Below are the code and all the weights of a small trained network. Each question names an input and a target symbol and asks about switching units off, where a switched-off unit gives its printed mean instead of its output.

import numpy as np


def w(rows, s, z=0):
    codes = np.array(rows[::2]) - 128.0
    scale = np.full(codes.shape[1], s)
    scale[-1] = z or s
    return codes * scale


def f(y):
    return np.maximum(y, 0)


def softmax(a):
    e = np.exp(a - a.max(-1, keepdims=True))
    return e / e.sum(-1, keepdims=True)


def log_softmax(a):
    a = a - a.max(-1, keepdims=True)
    return a - np.log(np.exp(a).sum(-1, keepdims=True))


def net(x, mask):
    ids = ['αδεηθξστφψω'.index(c) for c in x.split()]
    T = len(ids)
    res = E[ids] + P[:T]
    u = 0
    for l in range(3):
        q, k, v = (res @ M[l].T for M in (Q, K, V))
        z = softmax(np.where(np.tri(T) > 0, q @ k.T / 3**0.5, -1e9)) @ v
        res = res + np.where(mask[u], z, O[l][:, -1]) @ O[l][:, :-1]
        u += 1
        y = f(res @ A[l][:, :-1].T + A[l][:, -1])
        res = res + np.where(mask[u : u + 8], y, B[l][:, -1]) @ B[l][:, :-1]
        u += 8
    return log_softmax(res[-1] @ U[:, :-1].T + U[:, -1])


Q, K, V, O, A, B = {}, {}, {}, {}, {}, {}
E = w([
[166,30,93],'α',
[25,214,55],'δ',
[93,117,87],'ε',
[195,155,196],'η',
[119,33,68],'θ',
[1,171,25],'ξ',
[125,155,128],'σ',
[121,115,118],'τ',
[177,20,24],'φ',
[179,82,141],'ψ',
[153,201,166],'ω',
],0.0093)
P = w([
[169,138,142],'0',
[82,105,170],'1',
[128,123,51],'2',
[76,101,148],'3',
[170,132,87],'4',
[117,49,175],'5',
[117,153,60],'6',
[101,78,173],'7',
[168,127,100],'8',
[48,66,138],'9',
[166,128,109],'10',
[255,167,66],'11',
[143,164,95],'12',
[58,78,159],'13',
],0.014)
Q[0] = w([
[170,25,126],'L0H0',
[96,139,161],'L0H0',
[205,22,253],'L0H0',
],0.0063)
K[0] = w([
[211,134,87],'L0H0',
[248,146,124],'L0H0',
[152,173,70],'L0H0',
],0.011)
V[0] = w([
[75,107,193],'L0H0',
[175,162,105],'L0H0',
[140,108,250],'L0H0',
],0.011)
O[0] = w([
[215,1,250,45],'L0H0',
[60,216,69,122],'L0H0',
[221,136,114,7],'L0H0',
],0.0079,0.0014)
A[0] = w([
[107,53,6,184],'L0N0',
[174,66,166,142],'L0N1',
[111,174,178,124],'L0N2',
[138,170,156,38],'L0N3',
[86,125,158,255],'L0N4',
[110,171,235,57],'L0N5',
[191,182,126,135],'L0N6',
[2,170,168,158],'L0N7',
],0.0077,0.0025)
B[0] = w([
[192,208,243,253],'L0N0',
[112,199,116,144],'L0N1',
[108,155,172,139],'L0N2',
[202,165,93,130],'L0N3',
[73,3,238,190],'L0N4',
[176,117,126,138],'L0N5',
[180,70,72,166],'L0N6',
[233,16,138,208],'L0N7',
],0.006,0.0054)
Q[1] = w([
[255,77,122],'L1H0',
[217,35,63],'L1H0',
[29,90,201],'L1H0',
],0.0076)
K[1] = w([
[174,254,110],'L1H0',
[137,152,46],'L1H0',
[130,165,33],'L1H0',
],0.0062)
V[1] = w([
[98,129,125],'L1H0',
[53,143,180],'L1H0',
[144,251,109],'L1H0',
],0.017)
O[1] = w([
[79,93,162,71],'L1H0',
[1,189,86,1],'L1H0',
[2,127,174,129],'L1H0',
],0.0098,0.0051)
A[1] = w([
[80,102,164,252],'L1N0',
[183,2,132,9],'L1N1',
[77,193,42,22],'L1N2',
[132,42,126,159],'L1N3',
[171,151,167,5],'L1N4',
[177,172,113,170],'L1N5',
[212,98,205,209],'L1N6',
[8,208,143,236],'L1N7',
],0.0087,0.0016)
B[1] = w([
[117,55,102,154],'L1N0',
[200,228,209,224],'L1N1',
[90,77,49,129],'L1N2',
[104,211,207,177],'L1N3',
[217,55,198,155],'L1N4',
[157,106,35,167],'L1N5',
[80,123,137,249],'L1N6',
[70,91,2,132],'L1N7',
],0.0055,0.013)
Q[2] = w([
[28,113,193],'L2H0',
[35,108,39],'L2H0',
[173,3,132],'L2H0',
],0.0059)
K[2] = w([
[254,208,125],'L2H0',
[64,121,51],'L2H0',
[116,211,54],'L2H0',
],0.0058)
V[2] = w([
[240,147,156],'L2H0',
[253,38,95],'L2H0',
[45,195,237],'L2H0',
],0.0056)
O[2] = w([
[36,63,2,254],'L2H0',
[36,100,110,218],'L2H0',
[114,47,244,156],'L2H0',
],0.0082,0.0076)
A[2] = w([
[42,171,139,94],'L2N0',
[50,130,208,255],'L2N1',
[105,93,113,153],'L2N2',
[171,196,129,231],'L2N3',
[250,176,94,175],'L2N4',
[114,93,62,167],'L2N5',
[178,149,169,122],'L2N6',
[150,133,48,135],'L2N7',
],0.012,0.0044)
B[2] = w([
[139,222,211,150],'L2N0',
[75,85,31,254],'L2N1',
[162,81,167,182],'L2N2',
[4,206,138,171],'L2N3',
[25,110,82,238],'L2N4',
[248,189,208,191],'L2N5',
[82,65,189,173],'L2N6',
[254,153,87,175],'L2N7',
],0.0073,0.0092)
U = w([
[158,121,103,2],'α',
[31,219,49,19],'δ',
[72,205,64,132],'ε',
[188,84,205,24],'η',
[115,174,62,86],'θ',
[73,208,2,49],'ξ',
[37,120,70,246],'σ',
[110,166,65,68],'τ',
[51,232,196,106],'φ',
[205,118,140,104],'ψ',
[70,85,165,212],'ω',
],0.0083,0.0035)

Each question gives the input, a string of symbols that net reads in full, and the target symbol t.
The units are the heads (3 rows each of Q, K, V and O) and the neurons (one row each of A and B). Each row of codes is followed by its name. A weight is (code - 128) times the scale printed after its matrix; where a second scale follows, it is the last column's (O, A, B and U).
mask holds one flag per unit, layer by layer, with each layer's heads first. A switched-off unit (its flag False) gives its mean, the last column of its rows in O or B, instead of its output. The means were averaged over made-up inputs and are rounded, as every weight is.
A unit's drop is (log p(t) with every unit on - log p(t) with that unit switched off) / (log p(t) with every unit on - log p(t) with every unit switched off).
most important unit: the unit with the biggest drop
k most important neurons: the k neurons with the biggest drops, biggest first
k most important neurons of layer l: the k neurons of layer l with the biggest drops, biggest first
input η ω η, target η: 3 most important neurons -> [L0N6, L0N0, L2N1]
input φ ψ η α ξ σ ε η η η ξ δ, target ω: 3 most important neurons of layer 0 -> [L0N4, L0N7, L0N6]
input φ α η ψ α σ ψ η, target σ: most important unit -> L2N1
input τ σ ε ξ, target ω: 2 most important neurons -> [L0N7, L0N4]
input φ ξ φ ω ψ σ τ ε ψ ε τ, target φ: 2 most important neurons of layer 2 -> [L2N3, L2N1]
input ψ ψ φ ω φ α ψ, target ψ: 2 most important neurons of layer 1 -> [L1N1, L1N3]
input ξ η δ δ ψ ψ, target σ: 2 most important neurons -> [L2N1, L2N5]
input σ σ ψ φ σ σ φ φ η ψ η ω, target ω: 3 most important neurons of layer 2 -> [L2N6, L2N4, L2N1]
input δ σ α η τ ψ ψ σ ξ τ ψ σ, target σ: 3 most important neurons -> [L2N4, L0N7, L2N6]
input ψ θ θ θ ε, target ψ: 2 most important neurons -> [L2N5, L1N1]
input φ σ τ σ η ψ α, target φ: 3 most important neurons -> [L0N0, L2N3, L2N1]
input ψ φ ψ ξ σ, target ψ: 2 most important neurons -> [L1N1, L2N5]
input ψ φ δ σ τ ω ψ ψ θ η ω φ, target σ: 2 most important neurons -> [L2N4, L2N3]
input ξ ψ σ, target ξ: 2 most important neurons of layer 2 -> [L2N4, L2N7]
input ψ ε ξ, target ψ: most important neuron -> [L2N5]
input ξ δ η θ σ ξ ξ θ τ ε δ φ ψ, target ξ: 2 most important neurons -> [L0N7, L2N4]
input ω ω φ η ψ ω φ, target ω: 2 most important neurons -> [L2N6, L0N0]
input δ φ φ, target δ: 2 most important neurons -> [L0N7, L2N3]
input ψ ψ α ψ η η η, target ψ: 3 most important neurons of layer 2 -> [L2N5, L2N1, L2N7]
input ω η δ σ ψ θ τ, target ω: most important unit -> L0H0
input φ τ σ ψ η, target φ: 2 most important neurons of layer 0 -> [L0N0, L0N7]
input ω ξ ψ, target ω: 2 most important neurons of layer 0 -> [L0N7, L0N4]
input ξ θ θ, target ξ: 4 most important neurons of layer 2 -> [L2N4, L2N7, L2N3, L2N2]
input δ δ σ, target δ: 3 most important neurons of layer 0 -> [L0N7, L0N4, L0N6]
